Known rows, with every step that occurs:
gaban, lega, vomir: [ 0.14 -0.21 -0.20 -0.16 -0.03  0.04 -0.06 -0.11 -0.03 -0.20  0.25 -0.06
 -0.13 -0.02  0.00 -0.02 -0.11 -0.15 -0.05  0.00  0.06]
lega, teto, vomir, kula, sibad: [ 0.08 -0.08  0.08 -0.15  0.31 -0.27 -0.15 -0.22  0.21 -0.44  0.16  0.10
 -0.15 -0.22 -0.01 -0.10 -0.20  0.03 -0.21  0.11 -0.05]
lega, teto: [ 0.07 -0.26 -0.03 -0.12  0.07 -0.04 -0.04 -0.07  0.09 -0.24  0.21 -0.03
 -0.09 -0.14  0.02 -0.01 -0.10 -0.10 -0.13  0.00 -0.04]
gaban, lega, vomir, kula, zazi: [ 0.11 -0.15 -0.21 -0.15  0.03 -0.04 -0.01  0.02  0.07 -0.41  0.21  0.03
 -0.18 -0.12  0.04 -0.05 -0.12  0.02 -0.22  0.02  0.09]
lega, teto, vomir: [-0.01 -0.19  0.01 -0.17  0.15 -0.03 -0.13 -0.18  0.20 -0.21  0.20 -0.03
 -0.06 -0.21 -0.03 -0.06 -0.15 -0.04 -0.07 -0.01 -0.07]
zazi, gaban, lega: [-0.02 -0.34 -0.19 -0.15  0.00  0.08  0.11 -0.09  0.11 -0.26  0.29 -0.16
 -0.05 -0.06 -0.03 -0.09 -0.08 -0.05  0.02  0.04  0.03]
gaban, lega, vomir, kula: [ 0.15 -0.11 -0.17 -0.13  0.08 -0.02 -0.08 -0.07 -0.03 -0.34  0.16  0.00
 -0.17 -0.06  0.08 -0.05 -0.14 -0.06 -0.09  0.05  0.12]
sibad, zazi, gaban, lega, teto: [ 0.11 -0.32 -0.13 -0.21 -0.05 -0.10  0.14 -0.01  0.10 -0.32  0.37 -0.25
 -0.06 -0.07 -0.07 -0.06 -0.14 -0.03  0.00 -0.06  0.15]
gaban, lega, teto, vomir: [-0.02 -0.20 -0.09 -0.22  0.07 -0.03 -0.11 -0.22  0.16 -0.23  0.26 -0.07
 -0.14 -0.15 -0.07 -0.11 -0.16  0.05 -0.05  0.00  0.01]
lega, vomir, kula: [ 0.16 -0.09 -0.08 -0.09  0.15 -0.03 -0.10 -0.03  0.01 -0.32  0.10  0.04
 -0.09 -0.11  0.13  0.00 -0.12 -0.15 -0.12  0.04  0.04]
teto, sibad, zazi, gaban, lega, vomir: [ 0.13 -0.27 -0.09 -0.19  0.01 -0.13  0.11 -0.11  0.01 -0.39  0.37 -0.19
 -0.10  0.01 -0.11  0.03 -0.16 -0.13 -0.10 -0.04  0.11]
zazi, kula: [ 0.15 -0.24 -0.15 -0.12  0.08  0.16  0.03 -0.03  0.09 -0.17  0.14  0.01
  0.02 -0.12  0.09 -0.05 -0.03 -0.23  0.03  0.08 -0.05]
sibad, zazi: [ 0.10 -0.12 -0.15 -0.06  0.04 -0.10 -0.03 -0.08  0.04 -0.10  0.20 -0.23
  0.05 -0.12  0.02 -0.01 -0.15 -0.26  0.02 -0.07 -0.02]
gaban, lega, vomir, kula, sibad: [ 0.24 -0.11 -0.12 -0.13  0.13 -0.20 -0.08 -0.16 -0.01 -0.42  0.21  0.07
 -0.21 -0.03  0.01 -0.05 -0.15 -0.08 -0.18  0.12  0.08]
lega, vomir: [ 0.15 -0.19 -0.10 -0.11  0.05  0.03 -0.09 -0.08  0.00 -0.17  0.19 -0.02
 -0.05 -0.07  0.05  0.04 -0.09 -0.23 -0.07 -0.01 -0.02]
vomir, kula, zazi, gaban, lega, teto: [ 0.01 -0.34 -0.11 -0.20  0.05 -0.06  0.18  0.09  0.22 -0.56  0.29 -0.01
 -0.17 -0.17 -0.01 -0.11 -0.10  0.20 -0.25  0.05  0.11]
sibad, zazi, kula, lega: [ 0.29 -0.14 -0.27 -0.18 -0.03  0.09  0.03 -0.16  0.09 -0.24  0.17 -0.10
 -0.01 -0.15 -0.01 -0.11 -0.10 -0.25 -0.02 -0.05 -0.01]
sibad, zazi, gaban: [ 0.08 -0.24 -0.12 -0.10  0.04 -0.05  0.10 -0.02  0.11 -0.19  0.26 -0.26
  0.10 -0.11 -0.01 -0.02 -0.12 -0.21  0.06 -0.06  0.02]
teto, vomir, gaban, lega: [-0.19 -0.12 -0.15 -0.11 -0.02  0.07 -0.08 -0.25  0.13 -0.18  0.24 -0.12
 -0.11 -0.15 -0.08 -0.11 -0.12 -0.02 -0.01  0.05 -0.04]
sibad, zazi, gaban, lega, vomir: [ 0.20 -0.26 -0.20 -0.20 -0.07 -0.03  0.10 -0.03  0.01 -0.25  0.34 -0.25
 -0.03  0.00 -0.05 -0.01 -0.13 -0.16  0.06 -0.07  0.17]
sibad, zazi, kula, vomir, gaban: [ 0.20 -0.13 -0.23 -0.09  0.05  0.12  0.02 -0.06  0.16 -0.18  0.18 -0.13
  0.06 -0.16  0.01 -0.02 -0.11 -0.27  0.01 -0.03 -0.01]

Rows:
[-0.05 -0.20  0.00 -0.11 -0.06 -0.22  0.05 -0.14  0.00 -0.42  0.36 -0.16
 -0.24 -0.08 -0.14  0.01 -0.15 -0.03 -0.25 -0.01  0.06] => vomir, gaban, lega, teto, sibad, zazi
[ 0.23 -0.24 -0.10 -0.11  0.13 -0.02  0.02 -0.12  0.11 -0.25  0.18  0.08
 -0.03 -0.09  0.01 -0.05 -0.05 -0.25 -0.07  0.16 -0.10] => zazi, kula, sibad
[ 0.21 -0.16 -0.17 -0.18  0.05 -0.08  0.08  0.02  0.01 -0.39  0.26 -0.18
 -0.07 -0.03  0.03 -0.04 -0.16 -0.08  0.01 -0.02  0.23] => sibad, zazi, gaban, lega, vomir, kula
[ 0.07 -0.15  0.02 -0.14  0.18 -0.15 -0.05 -0.27  0.10 -0.63  0.17  0.13
 -0.29 -0.21 -0.01 -0.08 -0.18  0.06 -0.43  0.02 -0.06] => vomir, kula, lega, teto, sibad
[ 0.03 -0.18 -0.07 -0.07 -0.04  0.07 -0.05 -0.07 -0.02 -0.22  0.21 -0.02
 -0.10 -0.08  0.02  0.06 -0.06 -0.21 -0.13  0.02 -0.01] => lega, vomir, gaban
[ 0.18 -0.21 -0.02 -0.13  0.12 -0.05  0.04 -0.11  0.17 -0.43  0.26 -0.02
 -0.09 -0.16 -0.07  0.04 -0.14 -0.15 -0.23 -0.01 -0.02] => lega, teto, sibad, zazi, kula, vomir, gaban
[ 0.00 -0.08  0.03 -0.14  0.25 -0.09 -0.14 -0.14  0.20 -0.35  0.12  0.03
 -0.10 -0.24  0.06 -0.09 -0.18  0.04 -0.12  0.03 -0.02] => lega, teto, vomir, kula
[ 0.17 -0.14 -0.05 -0.07  0.21 -0.29  0.09 -0.06  0.13 -0.41  0.22 -0.13
  0.01 -0.12  0.01 -0.06 -0.17 -0.14 -0.08  0.06  0.04] => vomir, kula, sibad, zazi, gaban
[ 0.19 -0.01 -0.07 -0.03  0.20 -0.34 -0.05 -0.12  0.06 -0.33  0.17 -0.09
 -0.03 -0.13  0.04 -0.05 -0.19 -0.19 -0.12  0.05 -0.01] => vomir, kula, sibad, zazi
[-0.03 -0.26 -0.10 -0.09  0.13  0.00  0.14  0.09  0.25 -0.44  0.19 -0.02
 -0.01 -0.22  0.05 -0.07 -0.09  0.03 -0.18  0.05 -0.02] => vomir, kula, zazi, gaban
[ 0.13 -0.19  0.02 -0.18  0.15 -0.22  0.11 -0.18  0.14 -0.68  0.26 -0.05
 -0.19 -0.19 -0.07 -0.07 -0.21  0.04 -0.33 -0.05  0.05] => vomir, kula, lega, teto, sibad, zazi, gaban
[ 0.04 -0.40 -0.11 -0.21 -0.01  0.02  0.13 -0.04  0.12 -0.35  0.33 -0.11
 -0.12 -0.07 -0.05 -0.08 -0.09  0.04 -0.07  0.02  0.08] => zazi, gaban, lega, teto
[-0.14 -0.28  0.02 -0.11 -0.02 -0.10  0.03 -0.18  0.02 -0.45  0.33 -0.01
 -0.29 -0.08 -0.11 -0.01 -0.10  0.04 -0.31  0.08 -0.01] => vomir, gaban, lega, teto, sibad
[ 0.24 -0.09 -0.03 -0.09  0.21 -0.21 -0.10 -0.12  0.02 -0.40  0.15  0.11
 -0.14 -0.09  0.06  0.00 -0.14 -0.16 -0.21  0.11  0.00] => lega, vomir, kula, sibad
[ 0.15 -0.07  0.00 -0.14  0.15 -0.27 -0.03 -0.23  0.07 -0.60  0.20 -0.01
 -0.23 -0.20 -0.04 -0.06 -0.23 -0.01 -0.37 -0.06  0.01] => vomir, kula, lega, teto, sibad, zazi
[ 0.14 -0.11 -0.11 -0.25 -0.04  0.07 -0.02 -0.22  0.18 -0.37  0.22 -0.05
 -0.11 -0.23 -0.11 -0.12 -0.12 -0.07 -0.11 -0.04  0.01] => sibad, zazi, kula, lega, teto, vomir, gaban
[ 0.19 -0.15 -0.32 -0.13 -0.03  0.12  0.04 -0.10  0.13 -0.21  0.25 -0.17
 -0.02 -0.11 -0.04 -0.07 -0.12 -0.19  0.04 -0.01  0.06] => sibad, zazi, kula, vomir, gaban, lega
[-0.12 -0.20 -0.18 -0.06 -0.10  0.06  0.01 -0.14  0.02 -0.21  0.26 -0.12
 -0.14 -0.08 -0.03 -0.06 -0.07 -0.08 -0.07  0.06  0.00] => vomir, gaban, lega
[-0.04 -0.28 -0.20 -0.14  0.05  0.01  0.17  0.05  0.21 -0.45  0.25 -0.06
 -0.09 -0.16  0.01 -0.13 -0.10  0.11 -0.16  0.06  0.06] => vomir, kula, zazi, gaban, lega
[ 0.30 -0.14 -0.03 -0.13  0.18 -0.28  0.05 -0.04  0.06 -0.45  0.24 -0.07
 -0.03 -0.06  0.00  0.01 -0.17 -0.18 -0.11  0.04  0.11] => lega, vomir, kula, sibad, zazi, gaban
